Here is a tiny trained network, its code and every weight. The questions are about switching its units off for an input and a class, where a switched-off unit gives its printed mean instead of its output.

import numpy as np


def w(rows, s, z=0):
    codes = np.array(rows[::2]) - 128.0
    scale = np.full(codes.shape[1], s)
    scale[-1] = z or s
    return codes * scale


def f(y):
    return np.maximum(y, 0)


def log_softmax(a):
    a = a - a.max(-1, keepdims=True)
    return a - np.log(np.exp(a).sum(-1, keepdims=True))


def net(x, mask):
    res = np.array(x, float).reshape(1, 5) / 4 @ E
    y = f(res @ A[0][:, :-1].T + A[0][:, -1])
    res = res + np.where(mask, y, B[0][:, -1]) @ B[0][:, :-1]
    return log_softmax(res[-1] @ U[:, :-1].T + U[:, -1])


A, B = {}, {}
E = w([
[175,187,201,229],'x0',
[127,182,214,48],'x1',
[254,69,128,110],'x2',
[78,24,214,148],'x3',
[128,128,128,128],'x4',
],0.0087)
A[0] = w([
[125,202,49,142,84],'N0',
[122,66,161,135,27],'N1',
[58,83,180,161,39],'N2',
[42,70,69,36,87],'N3',
[159,156,148,85,133],'N4',
[48,139,121,121,60],'N5',
[103,65,112,64,44],'N6',
[139,131,45,171,87],'N7',
[34,157,167,173,71],'N8',
[146,197,179,222,16],'N9',
[62,172,119,134,5],'N10',
[82,145,131,139,30],'N11',
[151,179,138,185,53],'N12',
[120,178,217,45,46],'N13',
[219,83,154,75,36],'N14',
[190,122,136,99,48],'N15',
[138,171,209,85,61],'N16',
[149,118,207,221,80],'N17',
[117,113,54,61,49],'N18',
[139,166,193,92,15],'N19',
[200,109,103,115,68],'N20',
[146,113,112,155,33],'N21',
[176,165,113,111,106],'N22',
[184,78,151,109,20],'N23',
[139,116,87,254,87],'N24',
[83,55,183,123,23],'N25',
[116,94,71,167,2],'N26',
[91,151,125,145,51],'N27',
[67,188,97,120,134],'N28',
[107,64,116,187,70],'N29',
[169,186,47,140,40],'N30',
[140,215,83,80,66],'N31',
],0.012,0.0057)
B[0] = w([
[176,60,243,73,220],'N0',
[159,106,204,55,164],'N1',
[220,81,216,85,198],'N2',
[194,227,67,119,254],'N3',
[24,94,66,105,178],'N4',
[191,77,78,175,179],'N5',
[201,222,82,107,187],'N6',
[62,103,106,91,212],'N7',
[176,69,90,188,219],'N8',
[222,209,47,65,225],'N9',
[184,70,54,252,167],'N10',
[175,76,73,180,148],'N11',
[198,172,94,90,186],'N12',
[77,75,42,92,212],'N13',
[148,89,63,216,210],'N14',
[137,86,79,230,169],'N15',
[58,72,32,41,195],'N16',
[207,214,78,97,239],'N17',
[191,224,93,106,198],'N18',
[78,111,25,66,170],'N19',
[129,111,85,221,193],'N20',
[121,100,85,131,141],'N21',
[129,50,187,114,182],'N22',
[170,95,83,210,174],'N23',
[40,96,13,32,244],'N24',
[208,91,241,83,192],'N25',
[42,115,60,48,164],'N26',
[175,82,89,164,150],'N27',
[161,75,100,220,211],'N28',
[89,102,154,24,190],'N29',
[174,63,255,63,214],'N30',
[199,40,233,100,204],'N31',
],0.0064,0.008)
U = w([
[194,234,120,97,75],'0',
[164,60,232,83,80],'1',
[144,67,112,245,91],'2',
[38,94,96,56,83],'3',
[116,142,155,136,250],'4',
[86,169,183,156,199],'5',
[43,190,200,202,105],'6',
],0.013,0.023)

Each question gives the input, the list of numbers given to net, and the class t.
The units are the neurons (one row each of A and B). Each row of codes is followed by its name. A weight is (code - 128) times the scale printed after its matrix; where a second scale follows, it is the last column's (A, B and U).
mask holds one flag per neuron, in row order. A switched-off neuron (its flag False) gives its mean, the last column of its row in B, instead of its output. The means were averaged over made-up inputs and are rounded, as every weight is.
A unit's drop is (log p(t) with every unit on - log p(t) with that unit switched off) / (log p(t) with every unit on - log p(t) with every unit switched off).
The circuit of an input: a set's keep is (log p(t) with only the set's units on - log p(t) with every unit switched off) / (log p(t) with every unit on - log p(t) with every unit switched off). Starting from the 12 units with the biggest drops (on a tie, the unit counted first), units are removed one at a time, each time the one whose removal leaves the highest keep (on an exact tie, the one counted first), for as long as the keep stays at least 0.8.
circuit, biggest first: the units of the circuit, biggest drop first
most important unit: the unit with the biggest drop
top k neurons: the k neurons with the biggest drops, biggest first
drop of u: that unit's drop, to one decimal
input [8,-3,6,0,-8], class 0: circuit, biggest first : [N17]
input [1,-7,5,-4,3], class 3: circuit, biggest first : [N24; N7]
input [6,7,-7,3,6], class 2: circuit, biggest first : [N8; N10]
input [3,-5,2,3,-3], class 3: top 2 neurons : [N24; N29]
input [3,6,-2,-2,-1], class 3: circuit, biggest first : [N16; N13]
input [-7,-2,-3,8,-4], class 1: top 2 neurons : [N25; N2]
input [-6,-2,6,4,4], class 0: circuit, biggest first : [N6; N3]
input [5,-3,-1,0,-2], class 0: circuit, biggest first : [N9; N17]
input [5,-6,-7,-8,5], class 1: circuit, biggest first : [N0; N30]
input [-8,-7,0,-8,3], class 0: top 2 neurons : [N18; N3]
input [3,5,3,-5,0], class 1: circuit, biggest first : [N31; N22]
input [-3,8,-5,-6,-5], class 3: top 2 neurons : [N13; N16]
input [2,-6,8,8,4], class 1: top 3 neurons : [N29; N1; N25]
input [-8,6,-3,1,7], class 0: most important unit : N3
input [-2,-3,8,-6,8], class 2: top 3 neurons : [N20; N14; N15]
input [5,-1,-8,8,-3], class 1: top 2 neurons : [N2; N25]
input [2,3,-5,-3,-2], class 2: top 2 neurons : [N28; N10]
input [-8,-3,4,-5,-3], class 0: top 2 neurons : [N18; N3]
input [-3,-6,-7,-4,2], class 2: top 3 neurons : [N28; N10; N5]
input [-8,-4,-3,3,6], class 0: circuit, biggest first : [N3]
input [6,6,-1,6,2], class 0: top 2 neurons : [N17; N9]
input [2,-7,3,-5,-7], class 3: top 2 neurons : [N24; N7]
input [4,8,7,-2,-4], class 3: drop of N19 : 0.2
input [-2,7,-7,-6,4], class 2: drop of N30 : 0.0
